Here is a tiny trained network, its code and every weight. The questions are about switching its units off for an input and a target symbol, where a switched-off unit gives its printed mean instead of its output.

import numpy as np


def w(rows, s, z=0):
    codes = np.array(rows[::2]) - 128.0
    scale = np.full(codes.shape[1], s)
    scale[-1] = z or s
    return codes * scale


def f(y):
    return y / 2 * (1 + np.tanh(0.7978845608 * (y + 0.044715 * y**3)))


def softmax(a):
    e = np.exp(a - a.max(-1, keepdims=True))
    return e / e.sum(-1, keepdims=True)


def log_softmax(a):
    a = a - a.max(-1, keepdims=True)
    return a - np.log(np.exp(a).sum(-1, keepdims=True))


def net(x, mask):
    ids = ['αβηθμω'.index(c) for c in x.split()]
    T = len(ids)
    res = E[ids] + P[:T]
    u = 0
    for l in range(3):
        q, k, v = (res @ M[l].T for M in (Q, K, V))
        z = softmax(np.where(np.tri(T) > 0, q @ k.T / 4**0.5, -1e9)) @ v
        res = res + np.where(mask[u], z, O[l][:, -1]) @ O[l][:, :-1]
        u += 1
        y = f(res @ A[l][:, :-1].T + A[l][:, -1])
        res = res + np.where(mask[u : u + 4], y, B[l][:, -1]) @ B[l][:, :-1]
        u += 4
    return log_softmax(res[-1] @ U[:, :-1].T + U[:, -1])


Q, K, V, O, A, B = {}, {}, {}, {}, {}, {}
E = w([
[96,108,103,91,142,96,158],'α',
[84,121,133,173,110,90,212],'β',
[100,129,72,133,130,64,121],'η',
[95,155,78,94,114,120,177],'θ',
[254,138,151,193,91,115,141],'μ',
[97,202,158,81,189,187,92],'ω',
],0.019)
P = w([
[222,134,117,127,168,35,230],'0',
[54,140,104,121,42,138,97],'1',
[161,77,1,158,154,226,122],'2',
[207,107,187,145,134,114,197],'3',
[42,149,104,177,60,118,97],'4',
[156,72,59,234,225,213,110],'5',
[201,125,182,140,137,122,215],'6',
[52,176,83,137,51,143,93],'7',
],0.0082)
Q[0] = w([
[119,160,146,35,202,101,171],'L0H0',
[116,72,191,112,143,137,201],'L0H0',
[147,255,163,138,148,124,199],'L0H0',
[108,163,80,141,113,192,175],'L0H0',
],0.03)
K[0] = w([
[102,161,164,51,208,172,119],'L0H0',
[109,77,185,132,142,175,169],'L0H0',
[135,252,139,155,141,193,154],'L0H0',
[101,172,88,110,89,134,205],'L0H0',
],0.032)
V[0] = w([
[158,119,83,2,21,60,129],'L0H0',
[127,205,160,58,152,133,119],'L0H0',
[133,71,71,179,95,93,97],'L0H0',
[146,97,130,93,84,131,182],'L0H0',
],0.0074)
O[0] = w([
[112,253,161,226,151,111,133,75],'L0H0',
[88,62,202,226,127,85,142,61],'L0H0',
[127,210,109,61,139,182,106,94],'L0H0',
[178,159,61,134,126,107,144,254],'L0H0',
],0.0058,0.00075)
A[0] = w([
[158,176,174,39,114,121,50,1],'L0N0',
[3,55,108,87,49,95,114,200],'L0N1',
[91,126,52,82,91,185,61,62],'L0N2',
[79,99,110,178,98,190,46,119],'L0N3',
],0.012,0.0033)
B[0] = w([
[131,167,93,89,91,151,252,121],'L0N0',
[136,177,152,132,142,157,111,254],'L0N1',
[129,97,178,129,118,174,186,165],'L0N2',
[147,150,60,124,93,100,183,146],'L0N3',
],0.016,0.0079)
Q[1] = w([
[116,142,133,101,66,146,131],'L1H0',
[190,252,167,48,85,137,144],'L1H0',
[14,135,145,88,113,91,134],'L1H0',
[43,123,103,131,82,246,72],'L1H0',
],0.014)
K[1] = w([
[110,154,108,117,167,75,158],'L1H0',
[248,90,153,122,212,53,154],'L1H0',
[113,139,80,230,233,149,140],'L1H0',
[32,182,148,70,236,53,195],'L1H0',
],0.012)
V[1] = w([
[184,179,61,122,150,163,107],'L1H0',
[207,143,159,100,178,127,114],'L1H0',
[110,119,158,2,138,49,130],'L1H0',
[81,90,25,175,241,171,132],'L1H0',
],0.0072)
O[1] = w([
[62,153,101,69,144,207,88,253],'L1H0',
[99,137,112,193,157,184,132,191],'L1H0',
[236,155,190,160,105,86,86,7],'L1H0',
[120,80,85,3,159,112,62,93],'L1H0',
],0.0059,0.0024)
A[1] = w([
[195,193,135,123,49,111,76,86],'L1N0',
[111,117,149,149,21,207,145,104],'L1N1',
[170,49,162,123,162,48,146,56],'L1N2',
[190,41,167,133,92,151,249,1],'L1N3',
],0.011,0.0022)
B[1] = w([
[80,146,120,157,116,138,105,194],'L1N0',
[103,132,163,64,192,68,110,243],'L1N1',
[146,152,200,7,223,219,66,163],'L1N2',
[169,139,73,139,110,182,52,254],'L1N3',
],0.011,0.0059)
Q[2] = w([
[158,68,50,136,254,92,128],'L2H0',
[125,186,119,41,119,80,76],'L2H0',
[145,111,104,121,138,189,193],'L2H0',
[40,218,77,168,99,159,132],'L2H0',
],0.015)
K[2] = w([
[84,2,89,126,105,118,111],'L2H0',
[171,133,163,56,134,32,101],'L2H0',
[148,104,154,129,79,200,190],'L2H0',
[145,163,60,114,235,131,176],'L2H0',
],0.015)
V[2] = w([
[129,146,86,115,75,97,142],'L2H0',
[50,122,166,157,160,97,129],'L2H0',
[85,199,93,158,109,157,8],'L2H0',
[131,160,175,105,67,210,217],'L2H0',
],0.012)
O[2] = w([
[68,116,115,84,195,106,84,45],'L2H0',
[123,180,214,133,97,116,105,2],'L2H0',
[95,2,179,205,69,150,127,215],'L2H0',
[172,121,181,116,199,99,241,141],'L2H0',
],0.0093,0.0078)
A[2] = w([
[128,131,168,63,200,101,83,141],'L2N0',
[97,183,124,160,115,112,119,111],'L2N1',
[20,121,95,126,155,85,142,222],'L2N2',
[132,95,104,98,75,6,165,4],'L2N3',
],0.016,0.0027)
B[2] = w([
[91,99,115,159,124,7,168,153],'L2N0',
[127,59,85,64,150,118,168,199],'L2N1',
[146,173,150,150,85,132,98,253],'L2N2',
[176,131,144,78,53,215,162,129],'L2N3',
],0.013,0.012)
U = w([
[115,55,73,72,172,152,91,179],'α',
[99,193,73,254,165,161,85,192],'β',
[126,71,108,104,72,110,20,116],'η',
[105,76,84,153,136,80,79,57],'θ',
[131,63,181,124,125,119,74,232],'μ',
[162,82,100,121,37,122,124,2],'ω',
],0.0054,0.0036)

Each question gives the input, a string of symbols that net reads in full, and the target symbol t.
The units are the heads (4 rows each of Q, K, V and O) and the neurons (one row each of A and B). Each row of codes is followed by its name. A weight is (code - 128) times the scale printed after its matrix; where a second scale follows, it is the last column's (O, A, B and U).
mask holds one flag per unit, layer by layer, with each layer's heads first. A switched-off unit (its flag False) gives its mean, the last column of its rows in O or B, instead of its output. The means were averaged over made-up inputs and are rounded, as every weight is.
A unit's drop is (log p(t) with every unit on - log p(t) with that unit switched off) / (log p(t) with every unit on - log p(t) with every unit switched off).
The circuit of an input: a set's keep is (log p(t) with only the set's units on - log p(t) with every unit switched off) / (log p(t) with every unit on - log p(t) with every unit switched off). Starting from the 12 units with the biggest drops (on a tie, the unit counted first), units are removed one at a time, each time the one whose removal leaves the highest keep (on an exact tie, the one counted first), for as long as the keep stays at least 0.8.
circuit, biggest first: the units of the circuit, biggest drop first
most important unit: the unit with the biggest drop
k most important neurons: the k neurons with the biggest drops, biggest first
input α β ω α β α α η, target α: most important unit => L2N1
input β β μ β ω η, target α: 3 most important neurons => L0N2, L1N3, L2N2
input ω β θ θ θ β η, target μ: circuit, biggest first => L0H0, L2H0, L1N2
input β θ β α β μ η, target β: circuit, biggest first => L1H0, L2N2
input η η β η, target η: circuit, biggest first => L2H0, L0N2
input β μ β θ, target β: circuit, biggest first => L1H0, L0H0
input α β β θ ω α, target β: 3 most important neurons => L1N1, L2N2, L0N1
input η θ ω β, target μ: circuit, biggest first => L0H0, L2H0, L0N1
input θ β ω θ, target μ: circuit, biggest first => L0H0, L0N1, L2H0
input θ η θ β η β β α, target θ: 4 most important neurons => L2N0, L0N1, L1N3, L2N1
input α μ β β θ, target α: circuit, biggest first => L2N1, L2H0, L0N1
input ω θ β η ω, target ω: 3 most important neurons => L1N2, L0N3, L2N1
input θ β β μ θ μ μ μ, target θ: 3 most important neurons => L1N1, L2N0, L0N2
input μ β α β μ η η, target β: circuit, biggest first => L1H0
input θ β β μ η ω θ θ, target θ: 4 most important neurons => L2N0, L1N3, L2N1, L0N1
input θ β α β ω μ β η, target θ: 3 most important neurons => L2N0, L1N3, L0N2
input μ β β β β β β ω, target μ: 2 most important neurons => L0N1, L1N1
input θ ω μ η θ θ α β, target θ: 3 most important neurons => L0N1, L2N0, L1N3
input η η α α β β θ, target ω: 2 most important neurons => L0N1, L2N3
input η β η ω μ η α μ, target η: 3 most important neurons => L0N2, L1N1, L1N0
input θ β θ η β β β, target α: most important unit => L0N1
input ω β β α, target μ: circuit, biggest first => L0H0, L2H0, L0N1
input η α η ω μ β, target α: circuit, biggest first => L0H0, L2N2
input η ω μ β, target β: 2 most important neurons => L0N1, L2N1
input β β η ω β η α, target μ: circuit, biggest first => L0H0, L2H0, L1N2
input β α θ β α, target β: 4 most important neurons => L1N3, L1N2, L1N1, L0N1
input ω β η μ θ, target ω: most important unit => L0H0
input μ α η β θ ω ω μ, target μ: circuit, biggest first => L2H0, L1H0, L0N1
